Below are the code and all the weights of a small trained network. Each question names an input and a class and asks about switching units off, where a switched-off unit gives its printed mean instead of its output.

import numpy as np


def w(rows, s, z=0):
    codes = np.array(rows[::2]) - 128.0
    scale = np.full(codes.shape[1], s)
    scale[-1] = z or s
    return codes * scale


def norm(h):
    return h / np.sqrt((h * h).mean(-1, keepdims=True) + 1e-5)


def f(y):
    return y / 2 * (1 + np.tanh(0.7978845608 * (y + 0.044715 * y**3)))


def log_softmax(a):
    a = a - a.max(-1, keepdims=True)
    return a - np.log(np.exp(a).sum(-1, keepdims=True))


def net(x, mask):
    res = np.array(x, float).reshape(1, 4) / 4 @ E
    u = 0
    for l in range(2):
        y = f(norm(res) @ A[l][:, :-1].T + A[l][:, -1])
        res = res + np.where(mask[u : u + 3], y, B[l][:, -1]) @ B[l][:, :-1]
        u += 3
    return log_softmax(norm(res)[-1] @ U[:, :-1].T + U[:, -1])


A, B = {}, {}
E = w([
[128,255,107,64,162],'x0',
[18,124,93,248,172],'x1',
[37,60,128,48,58],'x2',
[65,128,228,103,159],'x3',
],0.0097)
A[0] = w([
[203,45,243,118,193,97],'0.n1',
[13,246,144,77,129,253],'0.n2',
[69,200,162,79,206,139],'0.n3',
],0.011,0.0048)
B[0] = w([
[248,166,196,233,139,172],'0.n1',
[199,44,137,105,194,255],'0.n2',
[183,112,130,83,172,194],'0.n3',
],0.013,0.0092)
A[1] = w([
[58,130,149,184,121,70],'1.n1',
[74,182,164,108,138,2],'1.n2',
[250,122,87,93,126,224],'1.n3',
],0.012,0.0054)
B[1] = w([
[123,102,39,156,246,135],'1.n1',
[220,101,158,124,212,119],'1.n2',
[42,187,101,127,63,254],'1.n3',
],0.012,0.013)
U = w([
[189,111,112,38,213,175],'0',
[167,160,149,85,60,2],'1',
[223,196,210,235,152,64],'2',
[59,4,88,250,166,159],'3',
[73,90,71,83,22,121],'4',
[120,217,34,180,73,154],'5',
[171,143,133,170,66,130],'6',
],0.015,0.009)

Each question gives the input, the list of numbers given to net, and the class t.
The units are the neurons (one row each of A and B). Each row of codes is followed by its name. A weight is (code - 128) times the scale printed after its matrix; where a second scale follows, it is the last column's (A, B and U).
mask holds one flag per neuron, layer by layer. A switched-off neuron (its flag False) gives its mean, the last column of its row in B, instead of its output. The means were averaged over made-up inputs and are rounded, as every weight is.
A unit's drop is (log p(t) with every unit on - log p(t) with that unit switched off) / (log p(t) with every unit on - log p(t) with every unit switched off).
The circuit of an input: a set's keep is (log p(t) with only the set's units on - log p(t) with every unit switched off) / (log p(t) with every unit on - log p(t) with every unit switched off). Starting from all 6 units, units are removed one at a time, each time the one whose removal leaves the highest keep (on an exact tie, the one counted first), for as long as the keep stays at least 0.8.
units of the circuit, in order: the units of the circuit, biggest drop first
most important unit: the unit with the biggest drop
top k neurons: the k neurons with the biggest drops, biggest first
k most important neurons of layer l: the k neurons of layer l with the biggest drops, biggest first
drop of u: that unit's drop, to one decimal
input [0,0,-2,-2], class 5: 2 most important neurons of layer 0 => (0.n2 0.n3)
input [5,8,1,1], class 0: units of the circuit, in order => (0.n3 0.n2)
input [1,4,-7,-2], class 5: most important unit => 0.n1
input [6,7,-6,1], class 0: units of the circuit, in order => (0.n2 0.n3)
input [6,7,4,-8], class 3: top 2 neurons => (0.n1 0.n2)
input [3,-7,1,-7], class 5: top 2 neurons => (0.n2 1.n3)
input [6,-8,-4,2], class 1: 2 most important neurons of layer 1 => (1.n3 1.n1)
input [7,3,-2,-1], class 0: drop of 0.n2 => 0.6
input [2,1,4,1], class 0: drop of 1.n2 => 0.0
input [-7,-2,-2,8], class 2: drop of 0.n1 => 0.7
input [7,5,-8,0], class 0: drop of 0.n1 => 0.4
